Here is a tiny trained network, its code and every weight. The questions are about switching its units off for an input and a target symbol, where a switched-off unit gives its printed mean instead of its output.

import numpy as np


def w(rows, s, z=0):
    codes = np.array(rows[::2]) - 128.0
    scale = np.full(codes.shape[1], s)
    scale[-1] = z or s
    return codes * scale


def norm(h):
    return h / np.sqrt((h * h).mean(-1, keepdims=True) + 1e-5)


def f(y):
    return np.maximum(y, 0)


def softmax(a):
    e = np.exp(a - a.max(-1, keepdims=True))
    return e / e.sum(-1, keepdims=True)


def log_softmax(a):
    a = a - a.max(-1, keepdims=True)
    return a - np.log(np.exp(a).sum(-1, keepdims=True))


def net(x, mask):
    ids = ['ΔΣΩβγηπψ'.index(c) for c in x.split()]
    T = len(ids)
    res = E[ids] + P[:T]
    u = 0
    for l in range(2):
        q, k, v = (norm(res) @ M[l].T for M in (Q, K, V))
        z = softmax(np.where(np.tri(T) > 0, q @ k.T / 4**0.5, -1e9)) @ v
        res = res + np.where(mask[u], z, O[l][:, -1]) @ O[l][:, :-1]
        u += 1
        y = f(norm(res) @ A[l][:, :-1].T + A[l][:, -1])
        res = res + np.where(mask[u : u + 4], y, B[l][:, -1]) @ B[l][:, :-1]
        u += 4
    return log_softmax(norm(res)[-1] @ U[:, :-1].T + U[:, -1])


Q, K, V, O, A, B = {}, {}, {}, {}, {}, {}
E = w([
[56,54,192,56,116],'Δ',
[56,174,175,84,154],'Σ',
[109,44,104,102,252],'Ω',
[47,199,157,127,128],'β',
[196,159,159,8,163],'γ',
[217,157,95,120,19],'η',
[178,167,220,146,110],'π',
[120,115,156,228,127],'ψ',
],0.022)
P = w([
[11,68,180,92,85],'0',
[38,84,169,97,92],'1',
[58,102,164,103,103],'2',
[71,116,149,102,128],'3',
[91,131,139,105,141],'4',
[108,144,126,110,158],'5',
[124,158,112,117,171],'6',
[140,175,95,118,202],'7',
[156,183,87,120,215],'8',
[172,203,71,122,247],'9',
],0.015)
Q[0] = w([
[207,66,5,115,101],'L0H1',
[164,155,197,91,173],'L0H1',
[136,113,159,184,86],'L0H1',
[122,112,147,197,155],'L0H1',
],0.024)
K[0] = w([
[58,38,119,10,67],'L0H1',
[140,201,37,172,218],'L0H1',
[49,40,157,165,36],'L0H1',
[138,27,168,154,147],'L0H1',
],0.014)
V[0] = w([
[112,201,163,134,62],'L0H1',
[184,150,156,3,156],'L0H1',
[178,181,198,163,150],'L0H1',
[104,180,34,57,126],'L0H1',
],0.013)
O[0] = w([
[58,254,112,129,205,230],'L0H1',
[146,122,238,90,143,253],'L0H1',
[114,121,152,91,241,239],'L0H1',
[121,155,81,37,45,26],'L0H1',
],0.011,0.0038)
A[0] = w([
[52,193,166,106,66,167],'L0N1',
[48,72,57,9,171,2],'L0N2',
[175,98,168,116,59,203],'L0N3',
[229,44,103,101,86,33],'L0N4',
],0.012,0.0056)
B[0] = w([
[98,173,170,151,102,255],'L0N1',
[111,250,89,169,136,191],'L0N2',
[106,175,131,176,147,208],'L0N3',
[123,181,214,150,182,176],'L0N4',
],0.016,0.0075)
Q[1] = w([
[55,251,104,97,117],'L1H1',
[124,82,95,72,144],'L1H1',
[173,159,89,136,206],'L1H1',
[188,167,208,94,79],'L1H1',
],0.022)
K[1] = w([
[215,227,91,104,169],'L1H1',
[60,98,78,110,122],'L1H1',
[172,69,121,110,181],'L1H1',
[144,218,252,80,108],'L1H1',
],0.019)
V[1] = w([
[22,123,124,254,155],'L1H1',
[27,82,79,12,201],'L1H1',
[100,112,161,113,87],'L1H1',
[123,47,104,148,239],'L1H1',
],0.013)
O[1] = w([
[194,138,2,166,146,255],'L1H1',
[219,184,172,128,75,66],'L1H1',
[162,143,127,68,151,138],'L1H1',
[149,143,115,213,37,86],'L1H1',
],0.014,0.0079)
A[1] = w([
[109,118,221,100,128,217],'L1N1',
[157,252,187,178,188,32],'L1N2',
[119,139,183,1,144,4],'L1N3',
[25,153,105,129,171,197],'L1N4',
],0.013,0.0038)
B[1] = w([
[123,65,65,130,77,207],'L1N1',
[140,6,94,90,188,254],'L1N2',
[131,116,32,240,54,200],'L1N3',
[246,80,185,121,84,255],'L1N4',
],0.013,0.012)
U = w([
[109,179,213,144,74,254],'Δ',
[255,168,183,124,76,145],'Σ',
[183,81,32,44,99,36],'Ω',
[135,5,48,99,94,17],'β',
[181,87,194,162,228,84],'γ',
[128,174,98,212,98,237],'η',
[11,114,81,112,170,90],'π',
[215,239,139,82,157,143],'ψ',
],0.0099,0.0069)

Each question gives the input, a string of symbols that net reads in full, and the target symbol t.
The units are the heads (4 rows each of Q, K, V and O) and the neurons (one row each of A and B). Each row of codes is followed by its name. A weight is (code - 128) times the scale printed after its matrix; where a second scale follows, it is the last column's (O, A, B and U).
mask holds one flag per unit, layer by layer, with each layer's heads first. A switched-off unit (its flag False) gives its mean, the last column of its rows in O or B, instead of its output. The means were averaged over made-up inputs and are rounded, as every weight is.
A unit's drop is (log p(t) with every unit on - log p(t) with that unit switched off) / (log p(t) with every unit on - log p(t) with every unit switched off).
The circuit of an input: a set's keep is (log p(t) with only the set's units on - log p(t) with every unit switched off) / (log p(t) with every unit on - log p(t) with every unit switched off). Starting from all 10 units, units are removed one at a time, each time the one whose removal leaves the highest keep (on an exact tie, the one counted first), for as long as the keep stays at least 0.8.
circuit, biggest first: the units of the circuit, biggest drop first
unit that matters most: the unit with the biggest drop
k most important neurons: the k neurons with the biggest drops, biggest first
top k neurons in layer l: the k neurons of layer l with the biggest drops, biggest first
drop when u is switched off: that unit's drop, to one decimal
input η π ψ Δ π, target η: circuit, biggest first	(L0H1; L1H1)
input γ ψ ψ π, target η: circuit, biggest first	(L0H1)
input Σ Δ β β, target ψ: 2 most important neurons	(L1N4; L1N1)
input β Ω η β γ Ω Σ Σ Δ, target Ω: 4 most important neurons	(L1N3; L0N2; L1N1; L1N2)
input Ω π Σ Σ β η, target β: circuit, biggest first	(L1N4; L1H1)
input β ψ η η Σ Ω β η η, target Ω: circuit, biggest first	(L0H1; L1H1; L1N4)
input Δ Σ Δ, target Ω: circuit, biggest first	(L1H1; L0H1)
input Δ γ Δ Ω Δ γ Ω, target β: 4 most important neurons	(L1N1; L1N3; L0N1; L1N4)
input ψ ψ π β Δ Δ γ Δ Δ, target Δ: circuit, biggest first	(L1H1; L0H1)
input Σ Δ Δ Σ, target Ω: 2 most important neurons	(L1N2; L1N3)
input π Δ Δ Δ π β η, target γ: circuit, biggest first	(L0N3; L1N4; L1H1; L1N1)
input η β η π η, target Ω: top 2 neurons in layer 0	(L0N2; L0N4)
input Ω Δ π β Δ ψ Δ ψ Σ, target η: circuit, biggest first	(L0H1; L1H1)
input β β Ω Ω Ω Δ η, target γ: unit that matters most	L0N3
input β β Δ γ π γ γ η, target β: 2 most important neurons	(L1N1; L1N2)
input β η β π π Δ Σ Δ β Δ, target ψ: 2 most important neurons	(L0N2; L1N1)
input β π Σ π Δ Σ Ω η Σ Σ, target π: top 2 neurons in layer 0	(L0N1; L0N4)
input Δ γ β, target Δ: 2 most important neurons	(L0N1; L1N4)
input Σ β γ η Ω π η Δ Σ, target π: top 3 neurons in layer 1	(L1N3; L1N2; L1N1)
input η Ω Σ η γ γ γ η β, target π: top neuron in layer 1	(L1N3)
input Σ Σ γ β Δ Ω β Σ, target ψ: top 2 neurons in layer 0	(L0N2; L0N1)
input Ω Ω π Ω, target η: top 2 neurons in layer 1	(L1N2; L1N4)
input ψ Ω Ω Ω Σ, target β: drop when L1H1 is switched off	0.1
input ψ γ Δ Σ Δ γ Σ, target Δ: drop when L0N2 is switched off	0.0
input π Δ γ Σ π ψ ψ Δ γ Δ, target Δ: drop when L0H1 is switched off	0.2
input Ω Σ π Δ Ω ψ Δ η β, target π: drop when L1H1 is switched off	1.5
input Σ ψ Δ γ β Σ Σ Σ, target Ω: unit that matters most	L0H1
